arr = [106 142 146 120 121 152 133 119]
The entry just left of 142 -> 106
The entry just right of 146: 120
Find the entry just right of 133.
A: 119

Questions about the table below.
1) What is the entry just right of the smallest entry?
2) What is the entry just left of the smallest entry?
((128, 129, 135, 123, 123, 125, 131, 126, 128, 135, 122, 129, 123, 125, 128), (123, 122, 134, 121, 144, 118, 126, 137, 125, 124, 129, 136, 142, 142, 124), (124, 132, 132, 131, 130, 132, 125, 134, 125, 134, 127, 133, 132, 129, 123), (127, 133, 128, 130, 123, 127, 127, 124, 132, 127, 125, 127, 128, 126, 126), (138, 146, 122, 129, 111, 120, 125, 119, 146, 137, 116, 126, 125, 107, 108), (122, 128, 126, 134, 127, 132, 124, 123, 130, 124, 134, 128, 123, 126, 120), (128, 124, 126, 128, 127, 115, 123, 133, 123, 126, 135, 127, 124, 126, 133), (125, 127, 122, 125, 125, 127, 130, 125, 130, 124, 127, 127, 126, 126, 126), (125, 116, 134, 125, 132, 127, 127, 140, 120, 133, 135, 121, 135, 134, 128), (123, 122, 122, 135, 132, 129, 137, 128, 140, 123, 128, 131, 124, 138, 134), (138, 122, 105, 130, 120, 124, 134, 131, 134, 106, 125, 133, 139, 107, 120))
1) 130
2) 122

A =
128,118,144,135,110,120,144,147,125,119,132,124,113,148,116,112
104,138,110,143,121,118,148,111,113,136,145,127,133,140,125,114
121,112,128,149,114,105,112,120,131,116,145,110,111,142,111,124
116,116,104,129,144,129,116,136,118,106,108,142,109,108,138,121
138,150,123,146,106,117,143,126,125,121,140,110,146,112,126,151
118,107,109,138,120,131,113,141,122,130,128,149,128,119,111,151
148,113,110,133,144,127,142,128,128,126,117,119,150,104,108,117
124,145,111,126,119,151,150,110,137,106,142,131,119,137,135,131
139,119,129,126,107,129,128,137,136,125,130,118,122,119,141,144
148,148,107,132,149,137,146,131,144,140,151,122,112,141,130,147
108,143,137,151,130,131,108,132,144,146,107,148,120,138,138,119
Give the last entry, reading row by row.
119
Give the smallest entry in the last column.
112
The 2nd entry in reading order: 118
The smallest entry in the first row -> 110
The third entry in reading order -> 144
The 1st entry in reading order -> 128
Give the fifth-last entry, reading row by row.
148
Give the 3rd entry on the main diagonal.
128
The third-last entry, reading row by row -> 138
The smallest entry in the first column -> 104
The smallest entry in the last row -> 107
Give the entry directly below 139.
148
Give the second entry on the diagonal from the top-right corner.
125
Give the entry in the bottom-left corner.
108
Give the second entry on the main diagonal.
138
Give the fourth entry in reading order.
135

X =
[[130 124 148 118 121 128 129 126 115 135 148]
 [126 135 136 123 130 133 151 129 116 128 136]
 [127 125 132 126 123 121 118 130 137 131 132]
 [120 137 120 133 136 126 147 136 138 125 120]
 [121 130 141 120 126 116 129 138 145 131 141]
 [127 127 137 123 127 128 134 130 123 129 137]
 [122 133 124 131 132 120 131 138 148 126 124]
 [126 127 125 130 126 116 111 133 153 128 125]
 [126 130 134 126 127 129 139 129 123 129 134]
 [124 134 141 122 129 131 150 131 116 128 141]
 [128 128 150 116 121 128 133 126 116 134 150]
 [121 130 144 118 124 117 131 135 135 132 144]]
Rows and columns are numbered from 1.
The entry at row 1, column 3 -> 148
The top-left entry: 130
The entry in the top-right corner is 148
The bottom entry of the column that holds the smallest entry? 131
The entry at row 3, column 3 -> 132
The entry at row 2, column 3 -> 136
The entry in row 1 and column 2: 124
The entry in the bottom-left corner -> 121
The smallest entry -> 111
The entry in the bottom-right corner? 144
The entry at row 3, column 1? 127
The entry just left of the smallest entry? 116
The bottom entry of the column that holds the largest entry? 135
The entry at row 2, column 1? 126
The top entry of the column that holds the smallest entry? 129
The entry directly below the largest entry: 123
The entry just right of the smallest entry is 133
The entry directly above 111 -> 131
The entry directly above the largest entry is 148
The entry directly below 115? 116
The entry in row 3 and column 2 is 125
The maximum is 153

Questions about the matrix below. Counting starts at 1.
1) Which number is the bottom entry of the column that holds the smallest entry?
2) Which number is the entry at row 1, column 3?
3) Which number is the top-right entry?
4) Which number is the entry in the bottom-left corner?
5) Which number is the entry just left of the largest entry?
6) Which number is the bottom entry of the column that holds the largest entry?
7) Which number is the entry at row 3, column 1?
8) Which number is the entry at row 2, column 1?
[[122 122 142 138 121 122 137 138 126 135 130 129 131 126 141]
 [123 124 140 138 121 123 137 138 126 134 130 128 132 127 140]
 [126 131 130 146 133 132 124 141 137 142 137 143 134 130 140]
 [130 132 126 124 119 129 137 138 124 128 132 113 141 136 131]
 [134 138 113 127 136 138 120 130 135 131 134 130 134 135 123]
 [139 144 106 128 142 144 116 132 140 133 137 133 138 139 121]
 [131 133 125 123 118 130 138 138 124 128 132 110 143 137 131]
 [134 131 120 113 128 131 129 119 125 118 125 117 128 131 117]
 [142 142 102 107 138 141 117 116 131 117 128 118 130 137 106]]
1) 102
2) 142
3) 141
4) 142
5) 130
6) 107
7) 126
8) 123

Read these off the row that follows.
1) Give the entry just left of the smallest entry.
2) Give the entry just right of the smallest entry.
[123 140 122 139 126 128 125 149 123 135 123 128 131 128 150]
1) 140
2) 139

[[122 139 134 132 122 125 139 105]
 [136 143 128 135 133 147 137 119]
 [140 128 145 142 122 113 128 125]
 [145 129 122 131 126 116 117 111]
 [146 122 127 123 140 117 114 120]
 [119 132 120 132 117 140 129 107]
 [141 144 139 139 133 133 139 121]
 [124 113 117 124 128 140 113 140]
 [142 138 136 127 137 112 133 114]
 [115 126 133 120 140 138 131 108]]
Rows and columns are numbered from 1.
The top-left entry: 122
Which number is the entry just right of the largest entry?
A: 137
Which number is the entry at row 3, column 1?
A: 140
Which number is the entry in row 2 and column 3?
A: 128
Which number is the entry in the bottom-right corner?
A: 108
The entry in row 1 and column 3 is 134
The entry directly above the largest entry -> 125
Which number is the entry in row 2 and column 1?
A: 136
Which number is the entry just right of 112?
A: 133
The entry in the bottom-left corner: 115
Which number is the top-right entry?
A: 105
Which number is the largest entry?
A: 147
The entry directly below the largest entry: 113
Which number is the entry at row 2, column 2?
A: 143
Which number is the entry at row 1, column 2?
A: 139
The entry in row 3 and column 3: 145

Questions about the row below.
1) What is the entry just right of 99?
2) What is the entry just left of 99?
3) What is the entry just left of the centre entry?
[124  99 101 120 103 157 116 157 146]
1) 101
2) 124
3) 120

Questions about the matrix below.
1) Find the maximum.
2) Find the entry just right of 121.
3) Find the entry just left of the largest entry.
4) Find the entry just right of the largest entry.
[[111, 138, 154, 129], [123, 131, 142, 129], [143, 118, 113, 127], [105, 136, 151, 127], [129, 125, 127, 128], [134, 127, 132, 129], [132, 125, 130, 129], [142, 118, 112, 126], [121, 131, 141, 129], [134, 128, 135, 130], [144, 134, 153, 134], [119, 126, 130, 127], [118, 129, 137, 128]]
1) 154
2) 131
3) 138
4) 129
